Below are the code and all the weights of a small trained network. Each question names an input and a target symbol and asks about switching units off, where a switched-off unit gives its printed mean instead of its output.

import numpy as np


def w(rows, s, z=0):
    codes = np.array(rows[::2]) - 128.0
    scale = np.full(codes.shape[1], s)
    scale[-1] = z or s
    return codes * scale


def norm(h):
    return h / np.sqrt((h * h).mean(-1, keepdims=True) + 1e-5)


def f(y):
    return np.maximum(y, 0)


def softmax(a):
    e = np.exp(a - a.max(-1, keepdims=True))
    return e / e.sum(-1, keepdims=True)


def log_softmax(a):
    a = a - a.max(-1, keepdims=True)
    return a - np.log(np.exp(a).sum(-1, keepdims=True))


def net(x, mask):
    ids = ['αγδεζηλξπσφω'.index(c) for c in x.split()]
    T = len(ids)
    res = E[ids] + P[:T]
    q, k, v = (norm(res) @ M[0].T for M in (Q, K, V))
    z = softmax(np.where(np.tri(T) > 0, q @ k.T / 3**0.5, -1e9)) @ v
    res = res + np.where(mask[0], z, O[0][:, -1]) @ O[0][:, :-1]
    y = f(norm(res) @ A[0][:, :-1].T + A[0][:, -1])
    res = res + np.where(mask[1:13], y, B[0][:, -1]) @ B[0][:, :-1]
    return log_softmax(norm(res)[-1] @ U[:, :-1].T + U[:, -1])


Q, K, V, O, A, B = {}, {}, {}, {}, {}, {}
E = w([
[117,109,135,115],'α',
[176,107,120,137],'γ',
[182,119,64,146],'δ',
[109,123,89,123],'ε',
[109,117,152,91],'ζ',
[133,158,136,45],'η',
[111,106,163,113],'λ',
[254,150,185,123],'ξ',
[187,166,76,179],'π',
[70,130,133,143],'σ',
[88,147,232,88],'φ',
[83,178,167,70],'ω',
],0.016)
P = w([
[153,34,87,179],'0',
[135,186,93,61],'1',
[141,191,76,69],'2',
[162,180,72,120],'3',
[164,181,24,171],'4',
[151,192,2,189],'5',
[137,204,6,200],'6',
[116,211,8,216],'7',
],0.0078)
Q[0] = w([
[174,59,126,253],'head 0',
[71,83,131,139],'head 0',
[202,119,147,162],'head 0',
],0.016)
K[0] = w([
[149,250,111,121],'head 0',
[157,96,91,74],'head 0',
[124,173,139,154],'head 0',
],0.023)
V[0] = w([
[120,161,20,25],'head 0',
[254,158,172,94],'head 0',
[97,201,171,147],'head 0',
],0.019)
O[0] = w([
[177,152,122,1,204],'head 0',
[12,222,117,117,210],'head 0',
[192,201,195,194,2],'head 0',
],0.017,0.0057)
A[0] = w([
[119,195,99,154,175],'neuron 0',
[88,138,28,159,78],'neuron 1',
[232,5,133,90,137],'neuron 2',
[76,69,145,227,71],'neuron 3',
[170,124,60,112,171],'neuron 4',
[95,198,38,66,107],'neuron 5',
[125,196,95,32,153],'neuron 6',
[74,152,121,30,71],'neuron 7',
[183,198,73,196,125],'neuron 8',
[50,162,143,222,1],'neuron 9',
[144,190,163,174,187],'neuron 10',
[106,87,110,16,125],'neuron 11',
],0.013,0.0088)
B[0] = w([
[70,166,175,142,187],'neuron 0',
[184,187,189,98,160],'neuron 1',
[83,204,207,135,213],'neuron 2',
[255,232,71,112,153],'neuron 3',
[163,136,195,141,194],'neuron 4',
[208,153,129,153,229],'neuron 5',
[236,155,135,166,250],'neuron 6',
[234,146,98,214,194],'neuron 7',
[96,67,130,235,154],'neuron 8',
[45,95,232,51,147],'neuron 9',
[35,91,223,136,173],'neuron 10',
[99,107,121,188,215],'neuron 11',
],0.0097,0.012)
U = w([
[130,60,124,127,194],'α',
[90,125,42,134,182],'γ',
[179,87,21,123,45],'δ',
[154,65,161,58,137],'ε',
[121,69,138,101,254],'ζ',
[122,148,111,4,124],'η',
[168,73,75,215,118],'λ',
[70,174,167,110,209],'ξ',
[173,165,87,220,28],'π',
[201,50,191,177,81],'σ',
[121,114,183,237,88],'φ',
[146,130,250,88,101],'ω',
],0.016,0.0056)

Each question gives the input, a string of symbols that net reads in full, and the target symbol t.
The units are the heads (3 rows each of Q, K, V and O) and the neurons (one row each of A and B). Each row of codes is followed by its name. A weight is (code - 128) times the scale printed after its matrix; where a second scale follows, it is the last column's (O, A, B and U).
mask holds one flag per unit, heads first, then neurons. A switched-off unit (its flag False) gives its mean, the last column of its rows in O or B, instead of its output. The means were averaged over made-up inputs and are rounded, as every weight is.
A unit's drop is (log p(t) with every unit on - log p(t) with that unit switched off) / (log p(t) with every unit on - log p(t) with every unit switched off).
The circuit of an input: a set's keep is (log p(t) with only the set's units on - log p(t) with every unit switched off) / (log p(t) with every unit on - log p(t) with every unit switched off). Starting from the 12 units with the biggest drops (on a tie, the unit counted first), units are removed one at a time, each time the one whose removal leaves the highest keep (on an exact tie, the one counted first), for as long as the keep stays at least 0.8.
units of the circuit, in order: the units of the circuit, biggest drop first
unit that matters most: the unit with the biggest drop
k most important neurons: the k neurons with the biggest drops, biggest first
drop when u is switched off: that unit's drop, to one decimal
input σ γ π ξ δ ε ξ ω, target σ: unit that matters most -> head 0
input π γ ω, target π: units of the circuit, in order -> (neuron 7; neuron 2)
input ζ δ λ, target ζ: units of the circuit, in order -> (head 0; neuron 6)
input ω γ ω δ α ω, target ω: 3 most important neurons -> (neuron 2; neuron 7; neuron 5)
input ω η ε, target ω: units of the circuit, in order -> (head 0; neuron 2; neuron 7)
input ξ ε λ φ δ π, target φ: units of the circuit, in order -> (head 0; neuron 8; neuron 10)
input ω ξ ξ ζ ζ α δ η, target ω: units of the circuit, in order -> (head 0; neuron 2; neuron 7)
input π ε λ ζ ζ φ, target π: 2 most important neurons -> (neuron 7; neuron 11)
input η ζ η π ε φ λ δ, target φ: 2 most important neurons -> (neuron 8; neuron 10)
input ζ ξ φ, target ζ: units of the circuit, in order -> (head 0; neuron 6)
input φ ζ π φ, target φ: drop when head 0 is switched off -> 0.8
input η δ ζ ω, target η: drop when head 0 is switched off -> 2.2
input η α ε, target η: drop when neuron 0 is switched off -> 0.0
input π λ λ σ α α ω, target π: units of the circuit, in order -> (neuron 7)
